Here is a tiny trained network, its code and every weight. The questions are about switching its units off for an input and a class, where a switched-off unit gives its printed mean instead of its output.

import numpy as np


def w(rows, s, z=0):
    codes = np.array(rows[::2]) - 128.0
    scale = np.full(codes.shape[1], s)
    scale[-1] = z or s
    return codes * scale


def f(y):
    return np.maximum(y, 0)


def log_softmax(a):
    a = a - a.max(-1, keepdims=True)
    return a - np.log(np.exp(a).sum(-1, keepdims=True))


def net(x, mask):
    res = np.array(x, float).reshape(1, 2) / 4 @ E
    y = f(res @ A[0][:, :-1].T + A[0][:, -1])
    res = res + np.where(mask, y, B[0][:, -1]) @ B[0][:, :-1]
    return log_softmax(res[-1] @ U[:, :-1].T + U[:, -1])


A, B = {}, {}
E = w([
[244,166,67,180],'x0',
[7,236,114,177],'x1',
],0.012)
A[0] = w([
[105,73,159,114,205],'n1',
[148,125,150,86,105],'n2',
[182,91,150,118,173],'n3',
[186,125,106,109,229],'n4',
[139,117,104,115,133],'n5',
[91,160,67,176,121],'n6',
[110,83,148,98,186],'n7',
[124,160,51,252,177],'n8',
[142,122,197,108,200],'n9',
[159,140,108,90,180],'n10',
[128,123,143,150,110],'n11',
[110,122,169,88,193],'n12',
[57,106,156,125,144],'n13',
[124,173,100,166,121],'n14',
[117,136,227,115,127],'n15',
[150,147,64,196,237],'n16',
[183,116,82,140,254],'n17',
],0.019,0.0074)
B[0] = w([
[101,214,136,192,208],'n1',
[133,143,120,123,165],'n2',
[149,156,123,119,239],'n3',
[200,178,142,121,238],'n4',
[139,151,132,97,156],'n5',
[159,88,201,60,215],'n6',
[124,139,144,179,198],'n7',
[208,59,222,76,248],'n8',
[130,189,119,150,188],'n9',
[175,159,157,93,183],'n10',
[117,143,118,108,128],'n11',
[4,129,157,162,196],'n12',
[36,138,200,156,225],'n13',
[165,96,182,67,190],'n14',
[102,43,198,75,185],'n15',
[254,86,189,49,234],'n16',
[214,171,126,112,250],'n17',
],0.0092,0.016)
U = w([
[165,202,122,154,96],'0',
[110,101,88,199,52],'1',
[44,118,185,92,4],'2',
[89,126,80,138,22],'3',
[186,149,165,98,225],'4',
[4,195,143,246,230],'5',
[92,106,107,158,8],'6',
],0.013,0.0034)

Each question gives the input, the list of numbers given to net, and the class t.
The units are the neurons (one row each of A and B). Each row of codes is followed by its name. A weight is (code - 128) times the scale printed after its matrix; where a second scale follows, it is the last column's (A, B and U).
mask holds one flag per neuron, in row order. A switched-off neuron (its flag False) gives its mean, the last column of its row in B, instead of its output. The means were averaged over made-up inputs and are rounded, as every weight is.
A unit's drop is (log p(t) with every unit on - log p(t) with that unit switched off) / (log p(t) with every unit on - log p(t) with every unit switched off).
The circuit of an input: a set's keep is (log p(t) with only the set's units on - log p(t) with every unit switched off) / (log p(t) with every unit on - log p(t) with every unit switched off). Starting from the 12 units with the biggest drops (on a tie, the unit counted first), units are removed one at a time, each time the one whose removal leaves the highest keep (on an exact tie, the one counted first), for as long as the keep stays at least 0.8.
circuit, biggest first: the units of the circuit, biggest drop first
top k neurons: the k neurons with the biggest drops, biggest first
drop when u is switched off: that unit's drop, to one decimal
input [-3,3], class 5: circuit, biggest first => n16; n8
input [-1,8], class 2: circuit, biggest first => n17
input [-1,5], class 2: circuit, biggest first => n17; n4
input [1,-7], class 0: circuit, biggest first => n8; n16; n6; n15
input [-1,-6], class 0: top 2 neurons => n8; n16
input [-4,5], class 2: top 3 neurons => n6; n15; n9
input [-4,-7], class 5: drop when n16 is switched off => 0.2
input [0,-2], class 0: drop when n16 is switched off => 0.2
input [-1,2], class 2: drop when n17 is switched off => 0.1
input [-4,6], class 2: drop when n6 is switched off => 0.1
